Below is a small trained network, with its code and all its weights. Each question gives an input and a class and asks what happens when units are switched off, that is, made to give their printed mean instead of their output.

import numpy as np


def w(rows, s, z=0):
    codes = np.array(rows[::2]) - 128.0
    scale = np.full(codes.shape[1], s)
    scale[-1] = z or s
    return codes * scale


def norm(h):
    return h / np.sqrt((h * h).mean(-1, keepdims=True) + 1e-5)


def f(y):
    return np.maximum(y, 0)


def log_softmax(a):
    a = a - a.max(-1, keepdims=True)
    return a - np.log(np.exp(a).sum(-1, keepdims=True))


def net(x, mask):
    res = np.array(x, float).reshape(1, 5) / 4 @ E
    u = 0
    for l in range(3):
        y = f(norm(res) @ A[l][:, :-1].T + A[l][:, -1])
        res = res + np.where(mask[u : u + 12], y, B[l][:, -1]) @ B[l][:, :-1]
        u += 12
    return log_softmax(norm(res)[-1] @ U[:, :-1].T + U[:, -1])


A, B = {}, {}
E = w([
[124,128,126,128],'x0',
[82,45,123,255],'x1',
[233,57,131,49],'x2',
[41,100,220,52],'x3',
[123,128,123,125],'x4',
],0.00094)
A[0] = w([
[104,101,130,134,44],'0.n1',
[149,159,117,103,55],'0.n2',
[151,2,139,159,6],'0.n3',
[91,147,136,176,136],'0.n4',
[77,151,116,160,149],'0.n5',
[65,71,137,123,41],'0.n6',
[88,104,177,102,156],'0.n7',
[85,226,131,130,152],'0.n8',
[162,143,102,209,200],'0.n9',
[148,156,125,95,114],'0.n10',
[156,164,118,75,125],'0.n11',
[136,150,176,113,127],'0.n12',
],0.0046,0.0012)
B[0] = w([
[134,139,143,159,145],'0.n1',
[143,117,140,168,162],'0.n2',
[113,254,116,92,226],'0.n3',
[107,86,114,145,197],'0.n4',
[152,64,137,156,200],'0.n5',
[159,148,164,173,186],'0.n6',
[95,122,185,130,215],'0.n7',
[151,214,118,98,227],'0.n8',
[85,100,89,106,250],'0.n9',
[136,97,130,162,183],'0.n10',
[138,86,134,159,215],'0.n11',
[101,111,93,124,172],'0.n12',
],0.0046,0.0021)
A[1] = w([
[170,63,163,111,136],'1.n1',
[179,80,248,148,105],'1.n2',
[124,60,53,193,216],'1.n3',
[110,28,200,55,2],'1.n4',
[153,213,15,127,2],'1.n5',
[21,204,221,144,69],'1.n6',
[173,75,179,239,46],'1.n7',
[53,228,158,50,20],'1.n8',
[155,41,102,172,47],'1.n9',
[102,148,95,37,162],'1.n10',
[162,184,139,16,145],'1.n11',
[34,254,178,40,44],'1.n12',
],0.0021,0.00094)
B[1] = w([
[128,106,102,190,176],'1.n1',
[85,144,21,163,206],'1.n2',
[182,149,190,50,250],'1.n3',
[68,24,71,148,178],'1.n4',
[31,143,104,42,226],'1.n5',
[225,120,198,129,249],'1.n6',
[95,245,132,146,170],'1.n7',
[237,88,200,103,210],'1.n8',
[192,129,150,75,165],'1.n9',
[95,143,167,134,196],'1.n10',
[72,81,147,216,229],'1.n11',
[250,79,178,109,250],'1.n12',
],0.0023,0.0013)
A[2] = w([
[152,129,33,100,72],'2.n1',
[177,149,75,115,118],'2.n2',
[175,118,108,153,32],'2.n3',
[73,84,4,216,108],'2.n4',
[125,218,78,87,4],'2.n5',
[78,108,204,143,14],'2.n6',
[127,58,179,95,117],'2.n7',
[172,165,179,118,41],'2.n8',
[16,135,164,69,206],'2.n9',
[147,52,96,82,156],'2.n10',
[156,230,100,182,197],'2.n11',
[183,139,131,50,82],'2.n12',
],0.0032,0.0012)
B[2] = w([
[148,191,213,165,216],'2.n1',
[123,180,68,160,207],'2.n2',
[150,158,92,187,145],'2.n3',
[140,57,185,23,245],'2.n4',
[72,205,4,86,208],'2.n5',
[126,240,83,145,184],'2.n6',
[101,96,75,32,203],'2.n7',
[149,81,151,55,183],'2.n8',
[183,133,26,178,223],'2.n9',
[92,136,127,212,212],'2.n10',
[65,96,122,48,252],'2.n11',
[124,122,98,221,202],'2.n12',
],0.0028,0.0016)
U = w([
[96,224,35,66,173],'0',
[71,7,104,97,197],'1',
[194,163,233,68,175],'2',
[39,169,188,252,3],'3',
[241,131,63,223,40],'4',
],0.013,0.0024)

Each question gives the input, the list of numbers given to net, and the class t.
The units are the neurons (one row each of A and B). Each row of codes is followed by its name. A weight is (code - 128) times the scale printed after its matrix; where a second scale follows, it is the last column's (A, B and U).
mask holds one flag per neuron, layer by layer. A switched-off neuron (its flag False) gives its mean, the last column of its row in B, instead of its output. The means were averaged over made-up inputs and are rounded, as every weight is.
A unit's drop is (log p(t) with every unit on - log p(t) with that unit switched off) / (log p(t) with every unit on - log p(t) with every unit switched off).
The circuit of an input: a set's keep is (log p(t) with only the set's units on - log p(t) with every unit switched off) / (log p(t) with every unit on - log p(t) with every unit switched off). Starting from the 12 units with the biggest drops (on a tie, the unit counted first), units are removed one at a time, each time the one whose removal leaves the highest keep (on an exact tie, the one counted first), for as long as the keep stays at least 0.8.
circuit, biggest first: the units of the circuit, biggest drop first
most important unit: the unit with the biggest drop
k most important neurons: the k neurons with the biggest drops, biggest first
top k neurons in layer l: the k neurons of layer l with the biggest drops, biggest first
drop when u is switched off: that unit's drop, to one decimal
input [1,2,-3,-8,1], class 1: circuit, biggest first -> [2.n4 0.n9]
input [-1,3,-1,0,-6], class 1: circuit, biggest first -> [0.n9]
input [-1,-2,6,0,5], class 4: top 2 neurons in layer 0 -> [0.n7 0.n9]
input [4,5,-7,0,6], class 1: 2 most important neurons -> [2.n4 0.n9]
input [-7,-2,1,3,-2], class 1: 2 most important neurons -> [0.n3 1.n4]
input [-8,1,-4,-2,8], class 1: 4 most important neurons -> [0.n4 0.n3 0.n5 2.n4]
input [-8,-3,2,8,3], class 1: circuit, biggest first -> [0.n3 1.n4]
input [-6,8,0,-4,8], class 1: 2 most important neurons -> [2.n4 0.n8]
input [-5,0,-5,4,-6], class 2: 2 most important neurons -> [0.n8 1.n6]
input [-4,-2,1,4,-5], class 1: 2 most important neurons -> [0.n3 2.n7]
input [6,-7,1,-5,6], class 4: 4 most important neurons -> [0.n3 0.n11 0.n10 0.n2]
input [-1,6,5,0,3], class 0: 2 most important neurons -> [0.n3 0.n7]
input [-3,1,7,-3,2], class 0: 2 most important neurons -> [0.n3 0.n5]
input [-3,3,-3,-8,8], class 1: most important unit -> 2.n4
input [2,-6,-4,2,1], class 2: drop when 2.n3 is switched off -> 0.0
input [2,6,3,-4,6], class 0: drop when 0.n3 is switched off -> 1.3
input [5,2,5,-4,-8], class 0: drop when 0.n3 is switched off -> 0.2
input [-2,8,-7,-2,1], class 1: 2 most important neurons -> [2.n4 0.n9]
